Below is a small trained network, with its code and all its weights. Each question gives an input and a target symbol and asks what happens when units are switched off, that is, made to give their printed mean instead of their output.

import numpy as np


def w(rows, s, z=0):
    codes = np.array(rows[::2]) - 128.0
    scale = np.full(codes.shape[1], s)
    scale[-1] = z or s
    return codes * scale


def f(y):
    return np.maximum(y, 0)


def softmax(a):
    e = np.exp(a - a.max(-1, keepdims=True))
    return e / e.sum(-1, keepdims=True)


def log_softmax(a):
    a = a - a.max(-1, keepdims=True)
    return a - np.log(np.exp(a).sum(-1, keepdims=True))


def net(x, mask):
    ids = ['αβγδεζηθλμξπτφψω'.index(c) for c in x.split()]
    T = len(ids)
    res = E[ids] + P[:T]
    u = 0
    for l in range(3):
        q, k, v = (res @ M[l].T for M in (Q, K, V))
        z = softmax(np.where(np.tri(T) > 0, q @ k.T / 4**0.5, -1e9)) @ v
        res = res + np.where(mask[u], z, O[l][:, -1]) @ O[l][:, :-1]
        u += 1
        y = f(res @ A[l][:, :-1].T + A[l][:, -1])
        res = res + np.where(mask[u : u + 4], y, B[l][:, -1]) @ B[l][:, :-1]
        u += 4
    return log_softmax(res[-1] @ U[:, :-1].T + U[:, -1])


Q, K, V, O, A, B = {}, {}, {}, {}, {}, {}
E = w([
[99,109,142,196],'α',
[168,153,25,99],'β',
[92,244,152,105],'γ',
[189,188,102,135],'δ',
[156,84,136,179],'ε',
[158,113,170,172],'ζ',
[151,28,65,151],'η',
[186,185,115,129],'θ',
[185,165,83,127],'λ',
[67,99,71,170],'μ',
[43,229,47,152],'ξ',
[219,176,139,6],'π',
[192,190,112,136],'τ',
[181,206,126,117],'φ',
[101,109,234,45],'ψ',
[98,114,117,161],'ω',
],0.018)
P = w([
[255,138,103,214],'0',
[131,109,145,110],'1',
[108,109,143,103],'2',
[103,107,139,97],'3',
[101,107,137,103],'4',
[101,111,137,102],'5',
[111,105,131,103],'6',
[113,104,124,110],'7',
],0.0099)
Q[0] = w([
[112,168,119,88],'0.h1',
[240,172,80,149],'0.h1',
[128,208,72,230],'0.h1',
[3,98,133,95],'0.h1',
],0.011)
K[0] = w([
[126,147,118,115],'0.h1',
[251,154,124,174],'0.h1',
[114,176,117,227],'0.h1',
[46,117,78,90],'0.h1',
],0.018)
V[0] = w([
[46,107,110,136],'0.h1',
[142,67,2,50],'0.h1',
[96,75,141,69],'0.h1',
[171,105,37,193],'0.h1',
],0.0065)
O[0] = w([
[146,143,213,170,5],'0.h1',
[3,155,139,238,103],'0.h1',
[108,183,242,122,54],'0.h1',
[107,169,87,146,172],'0.h1',
],0.0062,0.0015)
A[0] = w([
[62,80,1,215,4],'0.n1',
[78,161,64,110,29],'0.n2',
[66,37,146,163,169],'0.n3',
[142,31,166,86,29],'0.n4',
],0.0078,0.004)
B[0] = w([
[109,152,208,165,253],'0.n1',
[194,162,229,182,168],'0.n2',
[2,95,16,25,222],'0.n3',
[66,146,121,242,186],'0.n4',
],0.0073,0.005)
Q[1] = w([
[182,120,37,189],'1.h1',
[80,68,148,100],'1.h1',
[174,112,1,101],'1.h1',
[207,156,66,138],'1.h1',
],0.0089)
K[1] = w([
[177,64,171,254],'1.h1',
[23,228,137,30],'1.h1',
[188,112,147,175],'1.h1',
[255,56,80,169],'1.h1',
],0.0058)
V[1] = w([
[155,1,134,115],'1.h1',
[56,233,95,73],'1.h1',
[81,206,117,145],'1.h1',
[145,205,221,220],'1.h1',
],0.0052)
O[1] = w([
[143,195,205,71,7],'1.h1',
[10,2,112,30,240],'1.h1',
[54,149,165,189,253],'1.h1',
[35,96,68,231,216],'1.h1',
],0.0038,0.0011)
A[1] = w([
[185,172,132,54,213],'1.n1',
[96,81,139,93,219],'1.n2',
[159,74,124,85,250],'1.n3',
[165,6,134,134,151],'1.n4',
],0.014,0.0014)
B[1] = w([
[147,11,111,120,250],'1.n1',
[229,195,122,100,254],'1.n2',
[182,91,243,179,188],'1.n3',
[142,254,222,121,191],'1.n4',
],0.0074,0.0067)
Q[2] = w([
[139,181,207,4],'2.h1',
[54,74,210,36],'2.h1',
[22,177,199,143],'2.h1',
[31,2,236,114],'2.h1',
],0.0074)
K[2] = w([
[132,159,174,99],'2.h1',
[101,138,132,13],'2.h1',
[49,242,104,51],'2.h1',
[94,135,97,6],'2.h1',
],0.012)
V[2] = w([
[182,171,23,1],'2.h1',
[184,223,164,217],'2.h1',
[179,170,70,96],'2.h1',
[109,11,235,174],'2.h1',
],0.0082)
O[2] = w([
[128,93,205,210,22],'2.h1',
[178,254,135,68,254],'2.h1',
[128,120,237,229,102],'2.h1',
[87,83,14,83,225],'2.h1',
],0.0093,0.0048)
A[2] = w([
[135,181,255,84,42],'2.n1',
[115,57,67,129,3],'2.n2',
[134,189,154,144,140],'2.n3',
[105,208,75,76,68],'2.n4',
],0.0078,0.0044)
B[2] = w([
[88,91,2,147,181],'2.n1',
[165,229,118,174,159],'2.n2',
[131,197,130,157,172],'2.n3',
[75,63,223,139,248],'2.n4',
],0.01,0.013)
U = w([
[153,136,151,105,101],'α',
[65,161,172,153,55],'β',
[134,78,102,134,251],'γ',
[112,142,109,159,169],'δ',
[136,162,108,116,119],'ε',
[168,122,110,101,42],'ζ',
[95,130,161,132,154],'η',
[113,115,160,152,170],'θ',
[110,171,52,142,1],'λ',
[100,82,128,60,80],'μ',
[127,124,213,101,145],'ξ',
[37,105,61,170,188],'π',
[112,121,146,160,183],'τ',
[109,83,237,144,49],'φ',
[138,136,9,113,81],'ψ',
[132,135,144,117,147],'ω',
],0.013,0.006)

Each question gives the input, a string of symbols that net reads in full, and the target symbol t.
The units are the heads (4 rows each of Q, K, V and O) and the neurons (one row each of A and B). Each row of codes is followed by its name. A weight is (code - 128) times the scale printed after its matrix; where a second scale follows, it is the last column's (O, A, B and U).
mask holds one flag per unit, layer by layer, with each layer's heads first. A switched-off unit (its flag False) gives its mean, the last column of its rows in O or B, instead of its output. The means were averaged over made-up inputs and are rounded, as every weight is.
A unit's drop is (log p(t) with every unit on - log p(t) with that unit switched off) / (log p(t) with every unit on - log p(t) with every unit switched off).
The circuit of an input: a set's keep is (log p(t) with only the set's units on - log p(t) with every unit switched off) / (log p(t) with every unit on - log p(t) with every unit switched off). Starting from the 12 units with the biggest drops (on a tie, the unit counted first), units are removed one at a time, each time the one whose removal leaves the highest keep (on an exact tie, the one counted first), for as long as the keep stays at least 0.8.
units of the circuit, in order: the units of the circuit, biggest drop first
top k neurons: the k neurons with the biggest drops, biggest first
k most important neurons of layer l: the k neurons of layer l with the biggest drops, biggest first
input ψ ω ζ θ, target ψ: top 2 neurons : 1.n1; 1.n2
input δ β λ, target δ: units of the circuit, in order : 2.h1; 2.n1; 2.n4; 0.h1
input μ α γ φ, target μ: top 3 neurons : 2.n4; 0.n1; 1.n2
input ζ μ τ ε ψ ζ λ, target ζ: most important neuron of layer 1 : 1.n1
input μ η ε λ ψ β θ, target μ: units of the circuit, in order : 0.n1; 2.n4; 0.h1; 2.h1
input ξ ψ ψ δ λ, target ξ: top 2 neurons : 2.n4; 0.n1
input ψ μ λ, target ψ: units of the circuit, in order : 2.h1; 0.h1
input δ λ ζ α ζ γ γ β, target δ: units of the circuit, in order : 2.h1; 2.n1; 0.n3; 0.h1
input π ψ β λ, target π: top 4 neurons : 1.n1; 1.n3; 1.n2; 0.n4
input ψ ψ π, target γ: units of the circuit, in order : 1.n1; 2.h1; 2.n4
input λ δ δ ζ ω ζ τ, target λ: top 3 neurons : 2.n1; 0.n1; 2.n4
input φ τ ψ π ψ μ φ, target φ: units of the circuit, in order : 2.h1; 1.n1; 0.h1
input ψ λ τ ξ ε π π τ, target ψ: units of the circuit, in order : 2.h1; 1.n3
input ω δ α μ γ, target π: top 3 neurons : 2.n1; 1.n1; 1.n3
input π β π γ ψ ζ θ τ, target π: top 2 neurons : 1.n1; 1.n3
input λ λ ε ω α ζ γ λ, target λ: top 2 neurons : 2.n1; 0.n1
input ψ μ τ ζ φ, target ψ: units of the circuit, in order : 0.h1; 2.h1
input φ μ μ τ, target φ: units of the circuit, in order : 2.h1; 0.h1; 1.n1
input γ θ β ψ λ γ α λ, target γ: top 2 neurons : 1.n1; 1.n3
input β ζ β ξ η π, target γ: 2 most important neurons of layer 1 : 1.n3; 1.n1
input ψ α ψ ω φ, target ψ: 2 most important neurons of layer 2 : 2.n2; 2.n4
input δ μ γ α μ ψ, target μ: units of the circuit, in order : 2.h1
input ξ γ ψ λ δ ζ ω θ, target ξ: most important neuron of layer 2 : 2.n4
input η ψ ζ ω, target μ: units of the circuit, in order : 2.h1; 0.h1; 0.n4; 2.n4
input ξ φ β, target ξ: 2 most important neurons of layer 1 : 1.n1; 1.n2
input λ μ τ ψ ψ β, target λ: 2 most important neurons of layer 0 : 0.n1; 0.n3
input δ π θ ψ, target μ: most important neuron of layer 1 : 1.n3
input γ γ β, target γ: 3 most important neurons of layer 1 : 1.n3; 1.n1; 1.n2
input ξ θ δ, target ξ: top 3 neurons : 2.n4; 0.n1; 0.n2
